Below are the code and all the weights of a small trained network. Each question names an input and a class and asks about switching units off, where a switched-off unit gives its printed mean instead of its output.

import numpy as np


def w(rows, s, z=0):
    codes = np.array(rows[::2]) - 128.0
    scale = np.full(codes.shape[1], s)
    scale[-1] = z or s
    return codes * scale


def f(y):
    return np.maximum(y, 0)


def log_softmax(a):
    a = a - a.max(-1, keepdims=True)
    return a - np.log(np.exp(a).sum(-1, keepdims=True))


def net(x, mask):
    res = np.array(x, float).reshape(1, 5) / 4 @ E
    y = f(res @ A[0][:, :-1].T + A[0][:, -1])
    res = res + np.where(mask, y, B[0][:, -1]) @ B[0][:, :-1]
    return log_softmax(res[-1] @ U[:, :-1].T + U[:, -1])


A, B = {}, {}
E = w([
[197,85,164,181,169,108,168,109,99,198,77],'x0',
[27,79,153,183,117,139,199,127,178,114,131],'x1',
[115,77,120,142,82,86,110,56,17,137,199],'x2',
[96,173,118,77,91,95,180,74,83,100,8],'x3',
[185,149,54,180,117,65,170,80,219,91,153],'x4',
],0.013)
A[0] = w([
[172,123,160,185,186,102,188,89,93,181,113,54],'N0',
[117,122,115,137,74,173,71,201,158,84,225,82],'N1',
[39,54,151,219,137,148,174,155,162,127,165,181],'N2',
[109,87,111,134,107,88,109,50,52,165,219,65],'N3',
[38,167,37,49,99,129,88,134,135,89,205,111],'N4',
[97,96,112,114,92,119,132,32,81,101,155,72],'N5',
[180,57,126,182,176,174,73,186,174,185,233,78],'N6',
[213,73,174,223,214,139,156,124,91,224,114,93],'N7',
[254,149,83,58,157,144,22,103,124,133,131,50],'N8',
[218,161,84,114,151,144,54,165,91,169,150,85],'N9',
[77,160,88,75,48,96,174,100,98,102,10,104],'N10',
[199,162,16,206,118,60,173,86,182,90,171,34],'N11',
[175,155,111,84,181,173,124,188,198,102,63,2],'N12',
[145,161,147,134,167,115,123,225,173,147,85,125],'N13',
[60,85,206,47,163,163,75,223,41,194,112,21],'N14',
[85,180,126,127,166,171,198,190,185,150,99,65],'N15',
[182,145,78,149,134,28,169,90,196,89,162,89],'N16',
],0.0094,0.0043)
B[0] = w([
[124,111,89,132,90,125,130,189,134,177,109,190],'N0',
[177,144,87,137,115,144,164,146,80,157,65,220],'N1',
[173,7,142,125,112,161,52,37,232,147,129,234],'N2',
[116,210,138,206,163,70,69,178,145,67,213,237],'N3',
[117,116,79,129,34,121,117,214,140,232,49,224],'N4',
[132,156,134,176,174,59,115,125,159,146,156,198],'N5',
[204,215,126,136,237,162,173,55,35,115,50,252],'N6',
[110,141,49,109,85,140,161,234,162,159,79,230],'N7',
[169,59,156,125,110,196,114,93,237,150,161,215],'N8',
[136,33,125,150,98,153,119,61,219,107,150,203],'N9',
[254,121,109,131,174,163,148,57,116,128,75,225],'N10',
[32,141,193,45,144,152,157,136,85,111,165,247],'N11',
[126,191,146,166,106,19,108,145,129,104,188,194],'N12',
[90,162,96,146,166,93,93,170,135,47,192,186],'N13',
[31,148,189,67,155,168,146,124,95,137,166,228],'N14',
[135,130,152,171,100,58,118,117,119,124,164,192],'N15',
[68,121,150,61,147,155,160,148,101,90,107,226],'N16',
],0.0098,0.018)
U = w([
[7,130,199,37,149,166,154,133,85,122,153,100],'0',
[196,171,96,143,171,147,155,76,77,118,71,131],'1',
[124,26,148,153,97,155,114,74,232,125,160,112],'2',
[106,184,127,217,139,50,98,169,132,102,211,105],'3',
[98,128,29,127,61,145,144,230,130,164,68,105],'4',
[114,100,104,119,136,138,102,134,129,100,121,254],'5',
],0.012,0.015)

Each question gives the input, the list of numbers given to net, and the class t.
The units are the neurons (one row each of A and B). Each row of codes is followed by its name. A weight is (code - 128) times the scale printed after its matrix; where a second scale follows, it is the last column's (A, B and U).
mask holds one flag per neuron, in row order. A switched-off neuron (its flag False) gives its mean, the last column of its row in B, instead of its output. The means were averaged over made-up inputs and are rounded, as every weight is.
A unit's drop is (log p(t) with every unit on - log p(t) with that unit switched off) / (log p(t) with every unit on - log p(t) with every unit switched off).
The circuit of an input: a set's keep is (log p(t) with only the set's units on - log p(t) with every unit switched off) / (log p(t) with every unit on - log p(t) with every unit switched off). Starting from the 12 units with the biggest drops (on a tie, the unit counted first), units are removed one at a time, each time the one whose removal leaves the highest keep (on an exact tie, the one counted first), for as long as the keep stays at least 0.8.
circuit, biggest first: the units of the circuit, biggest drop first
most important unit: the unit with the biggest drop
k most important neurons: the k neurons with the biggest drops, biggest first
drop of u: that unit's drop, to one decimal
input [-8,-1,8,-7,-5], class 3: 2 most important neurons -> (N3, N7)
input [6,2,0,4,5], class 4: most important unit -> N14
input [0,6,-6,8,-7], class 1: 2 most important neurons -> (N10, N11)
input [-8,-7,0,-6,8], class 0: 3 most important neurons -> (N11, N16, N7)
input [8,7,7,4,-4], class 4: 3 most important neurons -> (N7, N0, N8)
input [-7,8,4,5,-7], class 2: 2 most important neurons -> (N2, N11)
input [6,6,-8,5,-1], class 3: 3 most important neurons -> (N12, N13, N15)
input [3,-8,0,-1,-8], class 0: 3 most important neurons -> (N14, N2, N10)
input [-5,-8,-8,-3,7], class 2: 3 most important neurons -> (N8, N9, N3)
input [-6,-6,-7,-2,8], class 0: 2 most important neurons -> (N11, N16)
input [-2,2,7,7,-4], class 1: 3 most important neurons -> (N10, N12, N13)
input [3,3,3,-6,4], class 1: 2 most important neurons -> (N6, N14)
input [-8,-2,-1,-8,6], class 1: 4 most important neurons -> (N6, N1, N7, N0)
input [-3,-5,6,2,1], class 3: circuit, biggest first -> (N3)
input [8,-6,4,-8,8], class 0: 2 most important neurons -> (N11, N16)
input [3,3,8,0,-1], class 3: drop of N6 -> 0.0
input [-7,-6,1,-6,3], class 4: drop of N10 -> 0.8
input [4,6,-2,8,-5], class 1: drop of N10 -> 2.7
